Each row has a class, written as a number after it.
[ 10  -3  10  -3  -9   4 -16 -53   3 -15 -16  -8  46   6 -31  32   5   4
   1   5  -2   2 -16  24   1 -58 -18  22  12 -11  -9 -28  10  11   7   7
  -7   7  21] | 4
[  4  14  -5  -4   3  14  17 -15  -2  -5 -13   1  -9  -4 -15  24 -17  -2
  11   6  12   2 -43  21  20  -5   4  33  22  -7  -4 -24  11   2  13   1
 -29   6 -22] | 2
[ 23  -3   6 -12   6  23  11  11  34  -7 -17  38 -23  19 -13  55  24  -4
  10  37 -45 -12 -40  19  10 -27 -10  15  20  32 -11 -28  15  28  26 -21
  23  -1  13] | 4
[ 13  -2 -16 -19  14 -10   8  -9   7  -5  -4  27   3  14 -17  32 -11   8
   8   2  -2  22 -27  17  26 -10  22  32  16  13 -11 -18   1   9  -1   9
 -27   4  11] | 1
[-23  16   8  19 -18 -42  12  36  13  88  21 -20 -16 -27 -27   1  11  25
  -6 -23 -36  14 -33 -36   4  18  32  61  -7   4 -10 -33  32 -39   1   6
 -10 -54  61] | 6
[  3   3  17 -24  13  23  10 -22  16  53 -34 -47   4 -29 -28  28 -53  -9
   6 -44 -58  19 -95  45  11  -8  28  35  70 -52 -19 -18   1  -5  62  23
 -62 -25 -17] | 7
[ 20  16  30  15  12  -9   3  49  -7  36  -9  33 -34  -4  14  -4 -21 -17
  11  17   8 -17 -19 -15  -4  29  -7 -15  10  11  -7   5  22   5  -6 -12
  36  -3  33] | 7
[  8  15   7   3 -25  35   1 -47  25 -34  -9  34  -8  26   8  12  39  -6
   5  -7 -23   4  -4  46  24 -41  -9 -14  10  13 -16 -11   6  18 -11 -20
 -16 -25 -25] | 7
[-21 -13  31   3 -28 -12 -13  11  30  37  10  14  18  -7   0  31   8   7
 -11 -19   2   5 -13  -3  -1 -24   7  10  15  -5 -18 -15   3  -7 -23 -12
 -22 -38  16] | 4
[ 22   3  11  -6   7   4  21  24 -12  17 -21  27 -13 -29   7 -17  25 -26
 -26  17  11  17  38  -5 -20  -9 -18 -14   4  24 -19  43  -6  -4 -24   2
  32 -16   2] | 1
[  9 -22  -8 -14   8  -5   1   4  -4  23   0 -13 -19  -4  20  15  36   7
  -6  -6 -24   8 -14  17 -21  10 -10   9   8 -13 -56  24   6   7   8  10
 -20 -28  32] | 5
[ 12  22  37  22  15  15  10  13   3 -23  12  51  40  -6  -4  44  13   2
   9  -7  -1  18 -27  14  28  -8  14  10  11  28   7 -19  23   8  -2 -38
  13 -12 -18] | 8
[  5  -5  -3   2  -9  -1  -5 -10 -12 -16 -17  -7  34 -10  12   2   9  -2
 -12 -12  15  -4   6  39  -4 -25 -13 -17 -20 -20  -6   8  12 -14  12 -11
  12 -13   8] | 8
[ 17  11  28  -7  13  10  13   1  -2  18  -5  -3   8  -6  -4  25  -7 -19
 -11 -10   0   6 -41  19   8  -8   3   9  40  -2   0   4  10  15  -7  -4
   7   0  10] | 0
[  8  29  75   8   2 -19 -12   1  46  26  -1  -9  40 -26  67  27 -20  27
   3 -60   2  -5 -28   3  32  14  27   4  18   0 -24 -15  29 -29  11 -45
 -38  -4   3] | 6
[ 13   4  -1  -3  -3  -8  15 -48   1   4  -4  -5   1   5 -22  24   6   5
  -5  -7  21  -1 -10  18  21 -27  -8  35  25   0  -7   3  10  -3  -2   6
 -13   0  32] | 5
[  8  -7 -20 -22   4   7  -2 -10  -5  -8 -28  11  24  -9  10  10 -10 -19
 -18  -4  13   9 -24  45   5 -27 -15 -10  19 -13  -6   9  -2 -13   7  11
  -3 -18  11] | 5
[ 17 -20   5  -5  12  -7  -3  -3   6   7   4 -15  -7  -4 -11  15  14   5
 -10   7  12   4   1 -11  -7   6  -4  -3   1 -18 -11   9   0   7   8   4
  -5  -7  44] | 6
[  0  -5  17 -13  -4  -5   1  -8  14  -8  14   6  16   5   9  43  -2  -2
  -6 -24 -28   5 -34  21   1 -26  18  11  31  -7 -15 -22   0 -10 -13 -16
 -37 -29  21] | 3
[  0   1   7  -2   9 -17  -6  27 -27   5 -12  -1  13  -3  -3   0  15   9
 -11 -22 -46   1 -14  11 -17 -14   3  10   0   6 -15   5  17   9  17  -2
  12 -16  -6] | 1
[  8 -20  17 -15   5   4  -6 -30 -22 -40   0   3  21   8  -5  16  -3   3
   2  -3  49 -15 -29  20  19  -4   5   5  34 -39   8  13   4   6 -13  10
 -19  16  30] | 2
[  4   4 -26  -9  11  13   7 -31   8 -20 -17   4  31 -10 -20  28  -7  23
  -8  31 -13   0  -1  11   0 -53 -17  21   4   7  -4 -17  12  -1  36   2
  -9 -11  18] | 4
[ 13  -2   8   8   1 -10  -1   4  -5 -33 -23  42  34 -10  -6   8  19 -30
  10 -19  18 -13 -16  26  28 -20 -14  14  15  -4  -1  -1  -6   3 -23  -4
  43 -28   3] | 8
[  7  -6   0   2 -12  14  23 -35 -15  30 -25 -27 -38  25 -35  17  -3  26
   7  41 -10 -10   8   1   3  -8 -13  14   7 -14   3 -14  -4  -8  33  24
 -24  21   5] | 0
[  3 -15  -3  -8  10   5   9   4  -6 -18  -3  12  27  -9  -9  23 -16 -24
   2   4   0   9 -32  54   7 -11  33 -12  -1 -27   5 -10  33 -25  26  -1
   3   1  35] | 8
[  1 -23  35   7  -7   9   7  -6   0   6 -14  12  13   2   8  16 -28   2
 -10   6   4  10 -17  18   5   5   8 -11  16 -23 -10  -5   6 -31  -5   7
 -22 -34  23] | 4
[  7 -25  -8 -44  19   2   7   6 -22 -28 -12  10  42  -5  30  33 -14  21
 -14  17  31  10 -38 -13   2   0  13  29  31 -24  -5 -22 -13 -39  13  11
 -49  10  48] | 1
[ 14   7  22  -5  -1  -4   5 -17   4  20   4  -8  16 -24  -5   0   8  -1
 -12   3 -20   9  -2  -2 -19   6 -13   6   4   1 -16  20  24 -10  15   8
  15  -4  34] | 5
[  3  -5  19  -3 -16  -9  -2  -3 -25  -7 -18  20  16   7 -12  -3  -5  -1
  -9  -2 -17  10   5  14  -7   0   3  -9   1  -7 -13  -3   4 -20  -7  -1
 -17 -38   4] | 1
[ 21  33  18 -37   2 -33  10 -11   2  -5   5 -37  30 -19  16  20  -8 -21
 -17 -36   7  -4 -29  15 -18  11   2  30  15  -8 -32  -6  26  11 -17 -23
 -24 -11   5] | 2
[ 11  -6  -1  -8   8 -11  15   5 -37   8   6  -6  11   3  27  21 -15 -10
 -11   7   8  -2 -35  10  -4  -2  -4  13  24  -4 -12   4  -5  -3 -12   8
   1   4  15] | 3
[ -2 -10 -23   5   0   2   4  -6  -4 -18 -17  34 -10  15  -4  25   5  21
  -2  28   8 -14 -10  12  26 -26  -3  -8   6   7  -4   6   7   1  19   1
  -1   3  10] | 6
[ 23 -16  -7   9  -7 -33   8  14 -53   1   8  -3  14  25  -5  33  25  17
   1 -15  -5  -5 -34  14 -20   7 -13  25  -4 -14 -30  -9   6  19 -38   8
  14 -12  37] | 2
[ -5 -14  -3   6   1   0  -4 -12 -22  -8 -11  -5  -4  11  -1  12  14  22
 -13 -11   0 -10  -5  13  11 -21   2  -4  21   2   8  -1  -8 -20   7  -6
   1  18  15] | 5
[  2  -7  -8  -8 -11   9   7 -31   0 -19  -2  13  16 -13 -14   6  -6  -7
  -2   4  40  10  -2  15  15 -13  -5   9  -1 -28   8   4   3 -10  -3  15
  -1   5  25] | 8
[  5  39  28  -1  -7 -22  24 -12  44  32   7 -29 -29 -26  44  17 -24  10
 -12 -40 -32  -3   3 -10   0 -12   7  35   9  18 -31 -22  21 -29  -6 -30
 -26  -8  19] | 3
[ 11  -1 -12 -29 -14 -14  14 -35 -29 -18  -8 -30  32 -26   5   1  12   1
 -15 -10  30   3   5  14  -9  12 -20  19  -1 -35 -32  -1   4 -17  19   3
 -13  -1  23] | 5
[  2  -9   9 -11 -23  -2   6  -4  15  35   2  -2   8   1   4  13   7   2
  -5  17  -4   6   6   8 -21  -5  -8  -3 -18  -1 -26   8  13  14  13   3
   1   5   4] | 0
[  7  -2 -10 -17   9  -3   1 -21  -3 -27  -5  -1  29  -3  -4  21 -11  -7
  -9  12  11   9 -14  14  -1 -12  -6   7   9  -8 -14 -11   2   4  -4   9
 -11  -2   4] | 4
[ 13 -49  25  18  20 -28   6  34 -43   6   5   9 -18 -13   0  26  13  17
 -16  -7  -7 -16   0 -27 -11  13 -15   5  28 -35 -38  45  -7  10   2  13
  28 -29  63] | 1
[ 26 -10  10  -7  14  -6   3 -11   8  19   3  -3 -14  -5  12  -9  10 -21
   4  -2  18   4  23   3  -3   1  -4  -4  10 -21 -15  14  -3  15 -21  10
   5 -18  60] | 7
[ 22  -8  11   2   7  -1   5 -15  27 -20   2  14  12  -1  -8  35   3 -14
 -19 -10  54  14 -22  15  29 -13  -1  -2  13  -5  14   7 -10 -20 -37   5
   8  -1  30] | 8
[ -1   4  17   3   6  22  -8 -11   6 -16  -4  13   4   2  -2   4   8  14
 -12   1   4   5  -9  15  21 -17   3 -16  11   3  14   4  10   3   3  -8
   5   1  15] | 0
[  0 -27   3 -52  27 -31 -26  45 -23 -30 -69 -40  -9  16  58  13  -6  17
 -11 -27   5 -40  19  27  20   4 -21 -46   3 -51  12  -7 -45   4  56  19
 -13  13 -67] | 3
[  7  -3  -4 -38  -3 -11  -6 -12  19  -3 -11  -3   8  -6  16  -4  -1 -36
  -6   6   4   3   2  13 -14   2  -1  -3   2 -17 -30   3   8  11  -1   0
 -29 -29  18] | 6
[ 11  24   3  -6   1   5   2  -3  22   5  -8 -21 -65  -2 -49  -8  16  -1
  -4   0 -18  -7  -4  -7  -9  25 -10   7   4  25 -11   8   4  29   2 -27
  -5 -15 -25] | 2
[  6  -4  19  -4   2   2  -8   7   7  14   0  -8  -6  -6   2  11   4 -12
  -4 -12 -21  -2 -25  21 -13  -9  -8   9   6 -19 -16   2  26  25   6  -4
  -3 -33  21] | 2
[  2  26 -21   6  37 -20  11  63 -32   2  31 -23 -36 -14  62  19 -22  -2
 -22   9 -14  -2 -45 -34   9  48 -13   1   8  -1  22 -36  -8 -35  -5  12
  21   4  16] | 3
[  6  -9 -27 -20  -6   1   8 -35 -13  -8  -7   2   4   5 -23  17  10  28
 -17  27  15  20  19   9  16 -25  -4  10  -4  -7   1  -5  -4 -12  17  16
 -27  -4  26] | 1
[ -3  16 -20 -15   3  -1   5  -2  30   7   5  18  -3 -13   7  10 -38 -27
   8  22   2   4 -14  23  -3   1  18  -4  -9   7 -15  -2  30 -13  15 -15
 -20  -4  11] | 8
[  40   46  -96  -21   25  -10   39  -12  -28  -34    7  -33   42   37
  -10   37   53   77   32  -28  -26   -3   34   83   23   13    6  -19
  -49   36   18  -27  -13   24   60  -35  -27   28 -114] | 5
[-18 -16  -8  17 -31  11  23   8 -33 -15  -5  16 -27   3  27 -24   5   8
   1  -7 -14   4  31  17  -3  19  -4 -34 -22  -4 -15  17 -24  -7  -4  10
  11   9 -77] | 3
[ 17  21 -11  -8 -15  -4   1 -16 -54  37 -37 -67  -3  -2  18 -16 -28 -12
 -12   4  -6  -7 -22   8 -19  23 -46  11  -4 -16  -3 -10 -17  -1  23  10
  18  22 -35] | 8
[  6  10  -5 -12  -4  -1  -1 -36 -32 -16  10 -14  23   6  -6  32  16   3
 -17  -6   8   4 -10  19   2 -26  -8   1  26  -1  -2  -7   2   5  -1 -11
 -10  28   4] | 5
[  6  -1  34 -14 -17 -15  30   2   1 -23   7   3 -23  -7  36  10  39 -29
 -19 -35  -9 -19  11  16   2 -13   2  -7  23 -14 -10  18   1 -17 -40   1
  17  -1   3] | 3
[ 12  -1   4   0  16  -6  -5  -4 -16 -22  -9   4   2  -1 -11  12  -9   7
  -7 -12   6   2 -14  -4  10 -17  -8  16  16 -12   9 -11   0  -3   1   9
   1   8  25] | 1
[  2 -11 -17 -23  15  -1 -14   1   9  16   6 -11   4   4  26  15 -17  -6
 -19  28  -9  13 -26  10  -9  19  -3 -16   8   1 -11   1  -1 -15  24   2
 -25 -19  23] | 5
[ 17 -11  19 -24  10   9  18   2  23  -2  -8 -35 -15 -21  24 -19   1 -47
 -37  -4  44  13  21  10  -3  23  -2 -21   6 -31  17  -1 -13 -41 -27   4
 -10 -45  31] | 4
[  21  -18   63  -19   40    0   43    3   19    1  -11   64  -31  -25
  -10    5  -22  -32  -48   39   72   41   69   18   62   12   27  -14
   11   -6   11   45   58   -1   12  -14   10 -106  113] | 5
[  8  -5   7  -7  -8   8   6 -28 -17   1   4   1 -15  20 -17  23  -6  16
   2  23   7  11 -21  -3  -2   7   6  18  16  -1 -11  -8   4   7 -18   7
 -31  20  20] | 2
[  2   6  29   4 -30   6   3  -1  14  22   4  17  -4  -7  33  16  -5   2
  -9  -7 -26   7  -9   3 -23   7 -12 -17   7  -6 -46   4   9 -10 -26 -12
 -14 -21  17] | 0
[ -2   9 -33  -5  12  -3  14   0 -23 -10   6 -10  -2   6  -1  34  14   2
 -13 -10 -18  12 -30  40  10 -15   5  -3  10  -9   3 -19  11 -20  10  16
 -17   1  -8] | 5
[  7  -3 -11   5  27   7   6   3 -15  12  -6 -22 -10 -21   9 -15 -11  11
 -27   4 -10   9  -5   2  -4   3 -16  -2  -2   3  10  26  14  -3  37  15
  37   8  27] | 5
[  3 -25  48   4 -34 -29 -13 -44   5   6 -18 -36  -1 -21   0   0 -21   5
 -19   2  72 -39  82 -34  11 -13 -37 -15 -10 -59  19   4 -11 -27  20  -9
  27  20  62] | 8
[  8 -15   6 -22  33   6  12  34 -25 -15 -16   3 -15 -20  59  26   8 -22
 -13  17  13  -7  -3   4  -7  23  -7 -17  35 -22 -35   0  -6 -25  19 -14
 -28 -17  13] | 5
[ 13  -2   8  -4   2  12 -10 -14  -4   5  -7   4  18   3  -3  22  15  -2
   3   9 -22   3 -14  18  -7 -26  -3  -9  14  -6  -9  -5   9  11  11  -3
 -11   0  16] | 6
[ -6 -32 -34  19 -30   7  24  16 -40  27  23  59   1  37 -22   9  23   7
  46 100  -7  12  79 -10 -39  34   2 -24 -44  21 -27 -18 -24  14  -7  -9
 -39 -41 -43] | 2
[  0  -5 -10  -9  -1 -44  14 -21 -42 -21 -23 -32  26   7 -12  -5 -26   5
 -21 -40  42   0 -30   1  21  14   2  70   8  -5 -11 -29  -2  -2   3  -6
   1 -11  14] | 5
[-12  -2  14 -35 -22  30 -12  -1  32  11   6   5 -33 -28 -15  -4  40  18
 -20  15 -38  16  -4 -27 -30   5 -13  -5   3   5 -28  34   8  19  36  -5
 -14   6 -10] | 1
[  5 -10  61 -12 -30  48   9 -50 -18   8  -6 -45 -28   5  26 -14 -28 -26
  -5 -17  32  -7  36  35  -1  17   0 -48  20 -87  40  -4  -1 -31   8 -15
 -57  -7  15] | 8
[  3   8  -7  -9   5 -12   3  -9  40  25 -11   5  -8 -16 -12  11  -6  -1
  -2  -6 -25   2  -4   9  -8 -17  -9  26   1  20 -34  10  23  12  28  -9
  -9 -26  10] | 5
[ -1 -13  -3 -29   4   9   7  -7 -12 -27 -11   8  16   3  32  12 -11 -10
 -14  -7   1   4 -11  27  10 -11   9  -3  25 -23  -3  -3  -7 -12  12  -2
 -38 -17  -8] | 1
[  9  38   0 -13   8   7   7   3  10   3 -11  -8  -5  -7  25  21 -21  -8
   6  -6 -37 -19 -14  23  -2 -39  -4  -2  15  18  14 -32  13  -7  25 -26
   1  33 -17] | 3
